What each symbol does to the states:
w445 tu w343
w445 ne w365
w445 ge w543
w445 ri w927
w675 tu w289
w675 ne w371
w675 ge w341
w675 se w893
w675 ri w622
w176 ne w767
w176 lu w349
w176 ge w20
w176 se w447
w176 ri w517
w297 tu w78
w297 ne w341
w297 ge w866
w297 se w372
w297 ri w270
w839 tu w646
w839 ne w934
w839 lu w625
w839 ge w183
w839 se w919
w839 ri w947
w637 ne w30
w637 lu w292
w637 ge w765
w637 se w901
w645 ne w405
w645 lu w343
w645 ge w924
w645 ri w310
w622 tu w982
w622 ne w786
w622 ge w271
w622 se w675
w371 tu w947
w371 ne w675
w371 ge w297
w371 se w625
w371 ri w786
w757 tu w337
w757 ne w201
w757 ge w661
w757 ri w103
w405 ne w645
w405 lu w699
w405 ge w821
w405 ri w304
w576 tu w730
w576 ne w601
w576 lu w635
w576 ge w982
w576 se w591
w852 ne w954
w852 lu w982
w852 ge w637
w852 se w473
w776 tu w887
w776 ne w661
w776 ge w445
w776 ri w893
w304 ne w310
w304 lu w183
w304 ge w447
w304 se w405
w304 ri w784
w517 ne w765
w517 lu w187
w517 ge w607
w517 se w176
w550 tu w324
w550 ne w205
w550 lu w871
w550 ge w422
w550 se w643
w550 ri w777
w188 tu w95
w188 ne w337
w188 lu w201
w188 ge w887
w188 ri w422
w584 tu w601
w584 ne w635
w584 ge w786
w584 se w320
w646 ne w713
w646 lu w839
w646 ge w304
w646 se w577
w646 ri w936
w271 tu w292
w271 ne w270
w271 ge w485
w271 se w341
w625 tu w839
w625 ne w893
w625 ge w372
w625 se w661
w625 ri w371
w784 ne w901
w784 lu w78
w784 ge w176
w784 se w304
w784 ri w30
w957 tu w954
w957 ne w982
w957 lu w786
w957 ge w825
w957 se w947
w301 ne w20
w301 lu w591
w301 ge w473
w301 se w480
w301 ri w730
w422 tu w480
w422 ne w604
w422 lu w25
w422 ge w934
w422 se w188
w422 ri w591
w95 ne w714
w95 lu w188
w95 ge w449
w95 ri w480
w643 tu w924
w643 ne w151
w643 lu w543
w643 ge w188
w643 ri w550
w730 ne w607
w730 lu w576
w730 ge w852
w730 se w301
w946 tu w205
w946 ne w871
w946 ge w103
w946 se w870
w946 ri w866
w825 tu w30
w825 ne w292
w825 lu w270
w825 ge w187
w825 se w78
w473 ne w936
w473 lu w289
w473 ge w901
w473 se w713
w473 ri w852
w887 tu w449
w887 ne w919
w887 lu w776
w887 ge w343
w887 ri w934
w533 tu w20
w533 ne w591
w533 lu w320
w533 ge w947
w533 se w604
w533 ri w601
w936 ne w473
w936 lu w947
w936 ge w784
w936 se w646
w936 ri w954
w25 tu w422
w25 ne w103
w25 ge w893
w25 se w201
w25 ri w17
w103 tu w604
w103 ne w25
w103 ge w625
w103 se w757
w103 ri w320
w866 tu w349
w866 ne w361
w866 ge w320
w866 se w946
w866 ri w116
w919 tu w577
w919 ne w887
w919 lu w661
w919 ge w699
w919 ri w839
w289 tu w473
w289 ne w947
w289 lu w675
w289 ge w956
w289 se w934
w289 ri w982
w765 ne w517
w765 lu w627
w765 ge w730
w765 se w767
w292 tu w637
w292 ne w825
w292 lu w271
w292 ge w627
w292 se w956
w577 ne w449
w577 lu w919
w577 ge w405
w577 ri w646
w151 tu w821
w151 ne w643
w151 lu w870
w151 ge w337
w151 ri w205
w767 ne w176
w767 lu w777
w767 ge w301
w767 se w324
w767 ri w765
w591 tu w301
w591 ne w533
w591 lu w17
w591 ge w289
w591 se w422
w591 ri w576
w604 tu w150
w604 ne w422
w604 lu w103
w604 ge w839
w604 se w337
w604 ri w533
w361 tu w777
w361 ne w866
w361 ge w17
w361 se w871
w361 ri w485
w821 ne w924
w821 lu w151
w821 ge w714
w821 ri w447
w310 ne w304
w310 lu w889
w310 ge w324
w310 se w645
w310 ri w901
w924 ne w821
w924 lu w643
w924 ge w95
w924 ri w324
w205 tu w447
w205 ne w550
w205 lu w946
w205 ge w604
w205 se w151
w205 ri w349
w714 ne w95
w714 lu w337
w714 ge w577
w714 ri w150
w343 tu w645
w343 ne w699
w343 lu w445
w343 ge w643
w343 ri w889
w337 tu w714
w337 ne w188
w337 lu w757
w337 ge w919
w337 ri w604
w871 tu w550
w871 ne w946
w871 ge w25
w871 se w543
w871 ri w361
w607 ne w730
w607 lu w601
w607 ge w954
w607 se w20
w627 tu w765
w627 ne w187
w627 lu w485
w627 ge w576
w627 se w777
w150 ne w480
w150 lu w604
w150 ge w646
w150 se w714
w150 ri w20
w982 tu w852
w982 ne w957
w982 lu w622
w982 ge w292
w982 se w289
w870 tu w151
w870 ne w543
w870 ge w757
w870 ri w946
w324 ne w447
w324 lu w550
w324 ge w480
w324 se w924
w324 ri w767
w480 ne w150
w480 lu w422
w480 ge w713
w480 se w95
w480 ri w301
w372 tu w183
w372 ne w927
w372 ge w946
w372 se w365
w372 ri w297
w661 tu w919
w661 ne w776
w661 ge w365
w661 ri w625
w365 tu w699
w365 ne w445
w365 ge w870
w365 ri w372
w449 ne w577
w449 lu w887
w449 ge w645
w449 ri w713
w201 tu w188
w201 ne w757
w201 ge w776
w201 ri w25
w30 ne w637
w30 lu w825
w30 ge w517
w30 se w784
w320 tu w533
w320 ne w17
w320 ge w371
w320 se w103
w320 ri w584
w713 ne w646
w713 lu w934
w713 ge w310
w713 se w449
w713 ri w473
w447 ne w324
w447 lu w205
w447 ge w150
w447 se w821
w447 ri w176
w341 tu w956
w341 ne w297
w341 ge w361
w341 se w927
w341 ri w271
w893 tu w934
w893 ne w625
w893 ge w927
w893 se w776
w893 ri w675
w786 tu w957
w786 ne w622
w786 ge w270
w786 se w371
w889 tu w310
w889 ne w183
w889 lu w927
w889 ge w550
w889 se w343
w889 ri w956
w78 tu w784
w78 ne w956
w78 lu w297
w78 ge w349
w78 se w183
w78 ri w825
w270 tu w825
w270 ne w271
w270 ge w116
w270 se w297
w635 tu w576
w635 ne w584
w635 ge w622
w635 se w17
w947 tu w936
w947 ne w289
w947 lu w371
w947 ge w78
w947 se w839
w947 ri w957
w956 tu w901
w956 ne w78
w956 lu w341
w956 ge w777
w956 se w889
w956 ri w292
w187 tu w517
w187 ne w627
w187 lu w116
w187 ge w601
w187 se w349
w20 ne w301
w20 lu w533
w20 ge w936
w20 se w150
w20 ri w607
w927 tu w889
w927 ne w372
w927 ge w871
w927 se w445
w927 ri w341
w116 tu w187
w116 ne w485
w116 ge w584
w116 se w866
w699 tu w405
w699 ne w343
w699 lu w365
w699 ge w151
w699 ri w183
w934 tu w713
w934 ne w839
w934 lu w893
w934 ge w889
w934 se w887
w934 ri w289
w901 ne w784
w901 lu w956
w901 ge w767
w901 se w310
w901 ri w637
w17 tu w591
w17 ne w320
w17 ge w675
w17 se w25
w17 ri w635
w954 ne w852
w954 lu w957
w954 ge w30
w954 se w936
w543 tu w643
w543 ne w870
w543 ge w201
w543 ri w871
w777 tu w767
w777 ne w349
w777 lu w361
w777 ge w591
w777 se w550
w777 ri w627
w485 tu w627
w485 ne w116
w485 ge w635
w485 se w361
w183 tu w304
w183 ne w889
w183 lu w372
w183 ge w205
w183 se w699
w183 ri w78
w601 tu w607
w601 ne w576
w601 lu w584
w601 ge w957
w601 se w533
w349 tu w176
w349 ne w777
w349 lu w866
w349 ge w533
w349 se w205
w349 ri w187

In the rows, 51 stands for zero.

The rows follow the links: the fewer symbols apart two states are, the more alike their rows tend to be.

Each row is also shifted at random along 6 hidden directions that mean nothing.

Known rows, each with its state:
[ 59  47  55  48  51  41  46  48  55  50  43  54  53  63  45  50  53  55  51  48  58  38  60  59  52  43  33  73  62  36  62  42  59  55  42  57  54  35  56  58  46  51  43  53  48  51  58  48  50  54  65  56  51  39  35]: w188
[ 59  54  49  48  46  50  78  41  59  58  49  50  54  59  52  36  47  46  55  42  60  38  63  47  42  34  48  53  55  34  51  49  59  61  38  47  36  42  47  47  53  62  56  53  28  44  41  48  69  61  61  58  63  56  43]: w643
[ 64  48  47  59  36  58  32  54  42  45  53  49  53  43  48  45  59  58  52  43  40  68  50  50  59  59  54  46  47  59  61  59  36  35  50  56  56  54  54  52  47  45  50  49  68  65  57  44  35  48  37  36  35  64  49]: w270
[ 38  53  57  43  37  45  42  49  53  54  49  53  58  42  50  47  45  43  53  48  64  40  46  68  59  61  45  51  56  48  58  48  54  44  44  53  52  51  51  66  37  53  38  47  59  56  54  42  49  40  42  46  44  47  39]: w25
[ 63  46  51  48  56  55  34  61  37  46  61  47  63  34  44  61  55  64  66  44  56  57  45  69  71  61  42  36  54  61  43  51  49  45  56  45  62  53  42  56  42  51  39  49  52  59  61  53  46  44  33  49  47  38  50]: w625
[ 60  47  55  49  45  57  56  60  41  47  55  44  61  47  52  50  62  56  67  40  54  50  56  62  51  47  52  46  55  47  49  40  45  50  51  50  56  41  48  47  56  56  51  48  46  57  59  46  49  50  47  53  51  41  46]: w661
[ 55  58  58  51  46  53  54  56  45  44  54  36  64  41  60  57  53  39  47  53  56  47  49  62  33  48  44  58  35  49  56  36  46  50  61  54  58  50  43  51  53  48  43  29  57  42  57  50  58  45  51  50  61  54  54]: w584
[ 56  63  41  50  64  47  71  42  54  66  59  56  47  42  51  53  32  48  45  61  51  41  39  41  51  50  60  40  57  62  37  53  64  61  61  46  49  74  43  54  56  61  43  59  37  45  34  58  65  52  52  56  63  57  58]: w901
[ 42  49  49  55  42  60  69  55  42  54  49  38  47  40  63  50  57  46  48  49  39  57  50  54  36  42  74  47  47  63  45  37  55  47  52  48  58  63  45  43  59  50  45  47  45  43  42  47  51  44  46  59  54  60  49]: w78
[ 33  51  43  58  55  47  18  49  62  48  55  63  44  57  36  50  42  57  39  68  37  54  41  49  70  65  47  58  59  50  66  55  47  50  59  55  62  62  65  61  48  54  45  54  69  66  64  50  34  46  47  45  28  53  56]: w852
[ 44  46  43  56  52  40  37  60  53  55  44  62  38  50  45  59  47  51  43  64  46  42  36  58  57  63  51  67  69  60  58  45  70  53  55  56  67  62  48  68  46  59  32  58  60  50  49  49  35  38  55  48  42  52  50]: w473
[ 50  46  58  42  41  51  57  54  43  55  47  46  65  54  58  54  57  44  56  48  69  34  43  70  39  52  43  58  52  39  52  48  59  48  39  55  49  41  56  60  48  49  38  47  47  33  43  38  53  49  56  52  64  54  43]: w201
[ 36  58  56  54  65  55  45  47  58  45  57  52  50  59  60  61  45  51  45  64  47  54  49  42  45  57  50  53  39  53  48  53  43  58  61  53  52  51  54  45  56  45  61  42  54  48  54  67  47  52  56  53  58  47  67]: w607
[ 58  52  49  43  53  45  45  57  47  56  58  50  57  44  42  50  48  55  57  49  56  39  46  62  59  51  46  53  61  45  57  47  49  40  45  51  51  44  58  62  45  64  40  54  61  59  58  45  54  48  47  40  47  43  39]: w893
[ 41  53  53  43  62  45  55  47  56  59  46  52  60  63  50  61  48  49  44  56  65  36  52  51  37  51  38  65  53  43  48  57  50  52  45  58  42  35  61  54  48  42  54  46  50  43  54  52  57  56  63  49  56  42  46]: w422
[ 36  53  58  47  61  50  54  52  63  56  49  58  43  62  51  53  46  44  46  54  60  41  50  42  50  51  48  54  56  44  44  63  53  60  54  47  48  45  56  51  55  53  67  58  47  51  48  62  59  60  61  49  54  47  58]: w480
[ 68  39  56  59  37  61  51  56  42  44  36  45  49  45  59  54  61  50  61  38  65  60  46  62  56  55  49  51  54  54  50  56  69  53  44  49  59  54  30  50  45  39  45  54  37  35  35  53  45  49  50  67  57  59  49]: w151
[ 80  45  49  52  49  36  43  46  55  49  39  59  43  65  42  54  49  44  42  51  51  52  65  34  43  46  50  63  46  54  53  68  45  41  42  58  40  33  57  45  45  32  57  55  56  45  49  48  55  66  65  45  37  56  40]: w777
[ 73  46  44  61  51  44  54  63  49  60  40  58  37  53  48  51  52  46  35  56  46  49  46  45  40  48  58  66  59  42  61  60  60  51  55  58  56  62  43  51  51  44  48  58  55  47  44  47  48  52  62  40  48  69  51]: w637
[ 32  55  59  43  32  70  70  43  51  50  51  39  54  58  63  37  60  44  58  40  51  53  60  54  44  39  58  40  44  42  48  40  44  44  36  49  38  41  60  40  59  55  66  51  41  50  45  38  59  55  43  55  58  51  47]: w870
[ 25  45  60  57  42  68  55  45  53  49  42  52  41  64  64  45  59  46  51  50  52  56  54  44  52  55  58  40  55  47  43  61  51  51  42  48  47  50  56  46  57  45  69  57  42  47  38  50  49  52  46  60  53  53  60]: w821
[ 54  56  39  43  56  43  26  31  43  52  52  50  65  60  56  57  43  53  43  59  49  49  42  46  45  64  33  62  41  51  68  57  29  33  49  59  45  44  68  54  44  26  41  42  58  49  70  43  45  48  49  50  45  53  43]: w485
[ 46  64  49  43  54  52  43  51  50  56  55  53  52  52  54  63  43  36  40  58  58  41  33  52  45  59  41  53  40  50  43  65  52  56  58  55  49  54  55  58  51  36  38  43  64  43  47  53  54  54  59  40  64  62  69]: w576
[ 43  41  51  57  52  45  55  56  53  55  46  58  45  50  51  51  55  56  51  58  56  38  46  65  57  47  50  64  78  42  55  42  73  59  50  55  60  63  45  60  52  64  40  62  46  47  46  49  46  50  56  54  58  50  47]: w449
[ 30  43  57  63  36  60  42  54  55  44  39  52  32  55  58  43  52  45  40  52  41  67  54  45  52  58  62  55  46  50  56  53  51  45  52  52  53  58  49  50  50  45  65  54  59  56  42  51  41  44  50  48  39  68  61]: w517
[ 58  40  59  54  48  59  35  45  50  42  43  53  48  46  53  53  47  61  59  41  60  73  53  45  67  59  49  41  42  63  47  71  47  45  48  49  45  53  40  47  39  36  63  53  52  52  51  61  44  46  44  61  44  53  57]: w205
[ 76  56  49  47  57  46  33  59  43  50  58  54  65  57  48  61  55  55  47  53  52  48  48  52  43  57  40  59  49  53  56  58  39  42  50  60  55  44  59  54  48  38  42  49  67  55  62  44  48  57  52  37  50  46  51]: w622
[ 45  50  56  61  62  50  37  58  54  47  45  54  38  68  53  63  53  51  45  59  50  57  56  43  43  61  53  63  44  60  46  53  49  51  59  56  52  41  50  45  50  34  67  49  55  48  56  60  40  48  58  59  40  45  57]: w20
[ 75  40  60  70  63  43  44  59  56  40  40  57  40  65  46  52  60  59  55  48  56  61  76  52  55  47  44  70  55  45  58  47  57  55  53  55  56  32  43  48  48  50  70  58  48  50  58  62  43  58  66  65  44  40  44]: w714

From each start, follow one symbol. Which state do you reach?
Answers are names.
start [ 51  57  53  45  59  43  42  52  55  52  52  57  53  55  49  66  45  38  48  58  57  41  44  53  45  57  42  62  49  58  44  57  54  58  53  57  50  45  50  59  48  40  35  46  59  43  48  54  50  54  61  48  51  51  54]
se w422
start [ 51  50  58  49  63  57  53  49  44  43  53  41  64  45  57  64  52  55  64  52  67  48  47  66  52  50  36  47  51  59  41  43  63  59  54  47  61  49  36  52  50  51  44  40  35  42  50  60  47  48  49  71  68  41  55]
ne w188
start [ 48  53  44  57  48  53  56  50  52  45  54  44  46  24  50  36  47  59  42  50  33  61  58  54  60  44  61  48  44  56  68  34  52  53  66  48  59  69  44  47  53  66  35  40  52  67  57  51  44  36  40  51  44  61  55]
tu w30
start [ 40  52  51  65  55  54  46  59  62  43  59  52  38  44  45  45  49  53  42  55  34  56  54  52  62  54  59  51  52  54  52  43  55  58  64  47  62  65  45  50  54  61  51  51  59  63  51  60  45  47  46  45  42  54  62]
se w936
start [ 37  48  62  50  52  49  61  61  57  42  46  44  49  47  54  48  58  49  55  39  58  56  67  56  52  41  48  51  43  51  51  45  53  59  55  48  50  40  45  47  47  63  67  41  49  54  55  60  55  51  48  54  50  40  51]
ge w839
start [ 26  42  63  58  49  55  50  54  56  51  39  51  40  65  59  55  57  52  46  51  54  56  55  54  48  50  57  59  49  49  55  47  57  51  54  56  54  47  50  50  53  46  76  50  49  47  54  58  48  44  53  62  48  41  48]
ge w646
start [ 64  54  46  55  60  44  61  71  49  47  50  43  53  48  47  63  63  51  58  53  40  48  61  62  34  37  59  66  48  60  53  26  54  53  66  57  67  44  45  41  60  53  42  40  50  50  70  57  50  43  57  54  56  40  36]
ne w289
start [ 56  58  38  50  55  48  54  48  49  58  57  53  49  42  50  48  50  46  40  55  44  47  41  44  44  49  54  49  45  52  55  61  48  53  53  55  50  66  54  54  56  50  36  53  54  50  47  48  53  57  55  35  53  68  56]
lu w271
start [ 26  61  49  53  56  58  52  58  53  48  57  41  52  50  51  47  55  54  46  53  36  55  53  54  47  52  58  53  43  53  58  40  41  55  65  48  61  53  60  49  58  53  49  41  61  61  62  48  44  44  46  46  46  51  61]
se w947
start [ 27  43  58  54  38  57  66  73  50  51  43  38  49  44  55  53  62  51  55  40  49  48  52  68  43  43  62  55  56  51  55  35  58  53  57  53  66  53  48  48  54  64  54  46  52  51  62  49  52  44  50  49  58  42  46]
ge w183
start [ 59  48  57  49  42  54  58  48  48  47  48  42  61  50  55  46  57  48  57  43  53  59  65  50  42  46  49  44  39  49  47  50  39  40  44  48  42  40  52  41  54  48  67  48  47  51  54  49  57  51  44  53  51  47  42]
ge w103
start [ 72  60  54  45  56  47  40  48  52  49  63  57  64  46  50  54  44  45  49  52  57  46  48  51  51  57  37  49  35  51  48  61  45  57  56  49  44  45  48  59  47  46  39  42  64  52  54  55  56  59  48  34  52  54  60]
se w17
start [ 59  56  60  57  50  51  54  61  60  38  58  46  48  47  47  49  53  46  49  45  43  61  73  53  50  49  52  55  31  48  54  47  49  57  58  50  51  43  40  44  51  52  57  38  62  60  53  62  52  58  59  46  44  57  60]
ne w576
start [ 27  64  44  40  40  61  61  41  45  62  55  41  61  50  62  53  50  41  38  60  42  33  36  51  29  52  59  46  49  44  57  43  35  39  45  54  51  60  75  51  60  51  42  48  55  47  47  27  56  47  41  42  62  62  51]
se w341
start [ 41  59  50  39  60  52  64  50  54  59  55  51  57  55  48  50  51  50  57  48  55  29  47  54  52  46  47  50  68  46  51  48  60  60  47  49  54  52  59  55  57  66  43  58  44  51  51  45  58  60  57  54  65  44  53]
ne w919
start [ 48  50  48  60  49  58  60  56  56  52  45  53  36  55  53  47  58  48  43  54  35  63  58  39  39  49  69  53  47  46  57  53  45  52  55  49  52  54  54  46  61  51  71  58  53  50  48  53  50  53  53  46  47  63  60]
ge w517
